[[ 13  13 -34  71 -30]
 [ 37  59 -36  -2   9]
 [ 59  33 -62  29 -76]
 [ 45  19 -47 -32 -58]
 [ 75  70  -4 -48 -22]]
->
[[ 59 -36]
 [ 33 -62]]

[[-67  73   5  41 103]
 [ 90 -60 -20 -44 -88]
 [-53  60   5  51 106]]
->
[[-60 -20]
 [ 60   5]]

[[-27 -77 -28  34 -18]
 [ 63  44  51 -66  -3]
 [ 51  53  63 -63 -16]
 [ 34 -30 -10 -67 -34]]
->
[[44 51]
 [53 63]]

[[  0  66 -26   8]
 [-15 100  62  26]
 [ 64   3 -24 -43]]
->
[[100  62]
 [  3 -24]]

[[  3 -96  41  32]
 [-75 -15 -48 -53]
 [  6  37  35 -17]]
->
[[-15 -48]
 [ 37  35]]

[[ 65 -22  12 -56 -95]
 [ 78 -24  12 -64 -91]
 [ 44  77  77  38  90]
 [ 34  79  81  52 104]
 [ 40  62  91  46  88]]
->
[[-24  12]
 [ 77  77]]
---
[[ 52 -45  -6]
 [ 34  -1  36]
 [ 61  -9  -1]
 [ 27  44  62]
 [-82 -12 -12]]
->
[[34 -1 36]
 [61 -9 -1]]

[[-61 -54  89  94]
 [ 37 -72 -11  37]
 [-72 -83  67  55]]
->
[[ 37 -72 -11]
 [-72 -83  67]]

[[ 32  27 -79  80]
 [-14  -8  18 -34]
 [ 65  66  15 -57]]
->
[[-14  -8  18]
 [ 65  66  15]]

[[ 13 -47 -54]
 [ 68  51  78]
 [ 72  33  61]
 [ 19 -77 -80]]
->
[[68 51 78]
 [72 33 61]]

[[-35  60  36]
 [-29  57  29]
 [ 64  55  97]]
->
[[-29  57  29]
 [ 64  55  97]]

[[ 19   0  92]
 [-38  68 -11]
 [105  89  94]]
->
[[-38  68 -11]
 [105  89  94]]

[[ 10 -96  26]
 [-16  26  97]
 [ 16 -25 -99]
 [ 11 -98  27]
 [ 12 -98  28]]
->
[[-16  26  97]
 [ 16 -25 -99]]
---
[[ 17 -19  -7   4  -2  38 -12 -34 -54  46  -6 -44 -15]
 [ 12  -9   7  -2   1  30 -34  -7 -44  51 -15 -80 -26]
 [ 29 -22  10  24  -4  28 -16 -35 -58  36   0 -50   7]
 [ 29 -11  22 -10   2  25 -26 -52 -83  18 -28 -37 -16]]
->
[[-15 -44  -6  46 -54 -34 -12  38  -2   4  -7 -19  17]
 [-26 -80 -15  51 -44  -7 -34  30   1  -2   7  -9  12]
 [  7 -50   0  36 -58 -35 -16  28  -4  24  10 -22  29]
 [-16 -37 -28  18 -83 -52 -26  25   2 -10  22 -11  29]]

[[-95  41  15]
 [  3 -37 -92]
 [-56 -37  33]]
->
[[ 15  41 -95]
 [-92 -37   3]
 [ 33 -37 -56]]

[[  56   -6   -1   17   48  -54   13  -31  -36  -27   47  -19   59  -89]
 [   3   78  -15  -14   35   59  -13  -20   -9  -27   -4   24  -68 -105]
 [  -2  -71  -51    8    8   27    7   26   -8  -19  -45   40  -19  -13]
 [ -21  -34   58  -29   15  -28  -26  -15   37   34   -6   23   57    5]
 [  34  -16  -44   44  -29   40   15   12   -6  -25  -19    0  -62   -5]
 [   9  -44  -13   73  -50   45   -9   84   35   17  -83   -6   42   -5]]
->
[[ -89   59  -19   47  -27  -36  -31   13  -54   48   17   -1   -6   56]
 [-105  -68   24   -4  -27   -9  -20  -13   59   35  -14  -15   78    3]
 [ -13  -19   40  -45  -19   -8   26    7   27    8    8  -51  -71   -2]
 [   5   57   23   -6   34   37  -15  -26  -28   15  -29   58  -34  -21]
 [  -5  -62    0  -19  -25   -6   12   15   40  -29   44  -44  -16   34]
 [  -5   42   -6  -83   17   35   84   -9   45  -50   73  -13  -44    9]]

[[  -6   43  -46  -98]
 [ -47  -24    1  -15]
 [ -52  -45   11  -23]
 [  54   43   63   80]
 [  -2   47  -54 -101]
 [ -18  -43   78   54]
 [  63   -8  -85   12]
 [  63  -60  -81   25]
 [ -10  -34   48   38]
 [  56   31   17   60]
 [ -50  -22    3  -15]]
->
[[ -98  -46   43   -6]
 [ -15    1  -24  -47]
 [ -23   11  -45  -52]
 [  80   63   43   54]
 [-101  -54   47   -2]
 [  54   78  -43  -18]
 [  12  -85   -8   63]
 [  25  -81  -60   63]
 [  38   48  -34  -10]
 [  60   17   31   56]
 [ -15    3  -22  -50]]

[[-100   28]
 [ -34   -7]
 [  59  -47]
 [ -13  -86]]
->
[[  28 -100]
 [  -7  -34]
 [ -47   59]
 [ -86  -13]]

[[-29   2  50  10  23  23 -30 -61   0 -25 -74  43 -12  44]
 [-53  22 -42  41  75 -42  60  29  27 102  64  22  60 -33]]
->
[[ 44 -12  43 -74 -25   0 -61 -30  23  23  10  50   2 -29]
 [-33  60  22  64 102  27  29  60 -42  75  41 -42  22 -53]]

[[ -2  -4  21  16  -9   2 -14  11   4  25  13  -9  -6   0]
 [  6 -16   6   9  10   7  -4  32  18  10  25  22 -11  16]
 [ -3   8   0  -2  -7  -2   0 -13  -8  -1 -11 -12   5  -8]
 [-15   0  89  61 -54  -1 -53  10  -2  98  24 -67 -18 -20]
 [ 15 -35  -5   7  32  13   2  68  39   4  53  61 -22  41]]
->
[[  0  -6  -9  13  25   4  11 -14   2  -9  16  21  -4  -2]
 [ 16 -11  22  25  10  18  32  -4   7  10   9   6 -16   6]
 [ -8   5 -12 -11  -1  -8 -13   0  -2  -7  -2   0   8  -3]
 [-20 -18 -67  24  98  -2  10 -53  -1 -54  61  89   0 -15]
 [ 41 -22  61  53   4  39  68   2  13  32   7  -5 -35  15]]
---
[[46 48 42 55 65 58 49 52]
 [37 66 65 47 55 56 72 56]
 [60 66 42 47 49 78 58 39]
 [70 53 54 46 48 47 44 32]
 [48 53 35 54 57 53 58 73]
 [35 39 65 53 46 57 44 49]]
->
[[46 48 42 55 65 58 49 52]
 [60 66 42 47 49 78 58 39]
 [48 53 35 54 57 53 58 73]]

[[ 67 -60]
 [-60 -94]]
->
[[ 67 -60]]

[[ 90  29 -12  -6 -60  10  50  26 -68  68  17  47 -31 -32 -58  13]
 [ 33  -8 -34  24  -3 -19  50  12 -24   3  23  20   5 -32  -5 -30]
 [ 22  11 -42 -12 -16   9  52  16 -48  57 -17  30 -21 -20 -12   7]
 [-39 -63  11 -45  97  51  31 -47 -45  67  37  10   7 -31  35  -5]
 [  2 -57 -25 -61 -42   3  18  26  39 -21  -9  21  -1 -72 -22  88]]
->
[[ 90  29 -12  -6 -60  10  50  26 -68  68  17  47 -31 -32 -58  13]
 [ 22  11 -42 -12 -16   9  52  16 -48  57 -17  30 -21 -20 -12   7]
 [  2 -57 -25 -61 -42   3  18  26  39 -21  -9  21  -1 -72 -22  88]]

[[  69   27   34  -15  -22   56]
 [  36   54    3  -13   35  -26]
 [  27   54   -4  -12   43  -38]
 [  32   64   -1   -4   31  -32]
 [  34   17   11  -43   49  -18]
 [ -24 -102  -10  -27   52   30]]
->
[[ 69  27  34 -15 -22  56]
 [ 27  54  -4 -12  43 -38]
 [ 34  17  11 -43  49 -18]]

[[ -2   3  18 -48  18  20   6 -46  87  11  10]
 [-35 -67  -7  29 -12  40  -5  33  33   8 -27]
 [ 53 -70  11  -1  15 -63   1  31  83 -12   9]
 [  8 -13  -6 -15   3  42  -1  11 -62  24  12]
 [-10  38   5 -10   8  -8  20  37  41  57  14]]
->
[[ -2   3  18 -48  18  20   6 -46  87  11  10]
 [ 53 -70  11  -1  15 -63   1  31  83 -12   9]
 [-10  38   5 -10   8  -8  20  37  41  57  14]]

[[ 20   1  13   2  16  -3   3 -14   8  -7   8   2  95 -34  -1   5]
 [-29  -2 -11  -4  -4   0   2  23   1   3   9  -1  -9 -45   6   6]
 [ 30   1  -1   3  14  -2   0 -32   0  -1 -12  -1  47  -4   3   0]
 [ 39   2  34   3   7   1  -2 -20   0  -4 -11   1  29  27  12  -2]
 [-12  -1 -15  -3  -3   0   0   6  -7  10 -13  -4 -36 -34  20   2]
 [-27  -1  -7   0 -18   3  -1  27  -4   5   3   0 -71  17  -3  -6]]
->
[[ 20   1  13   2  16  -3   3 -14   8  -7   8   2  95 -34  -1   5]
 [ 30   1  -1   3  14  -2   0 -32   0  -1 -12  -1  47  -4   3   0]
 [-12  -1 -15  -3  -3   0   0   6  -7  10 -13  -4 -36 -34  20   2]]

[[ -53  -40]
 [ -66 -103]
 [ -45   43]]
->
[[-53 -40]
 [-45  43]]

[[ 67 -25 -33  68  60 -11  61  55]
 [  2 -38  22  -1  43  -2   0  -8]
 [  4  34  45   7 -85 -21   7  16]]
->
[[ 67 -25 -33  68  60 -11  61  55]
 [  4  34  45   7 -85 -21   7  16]]
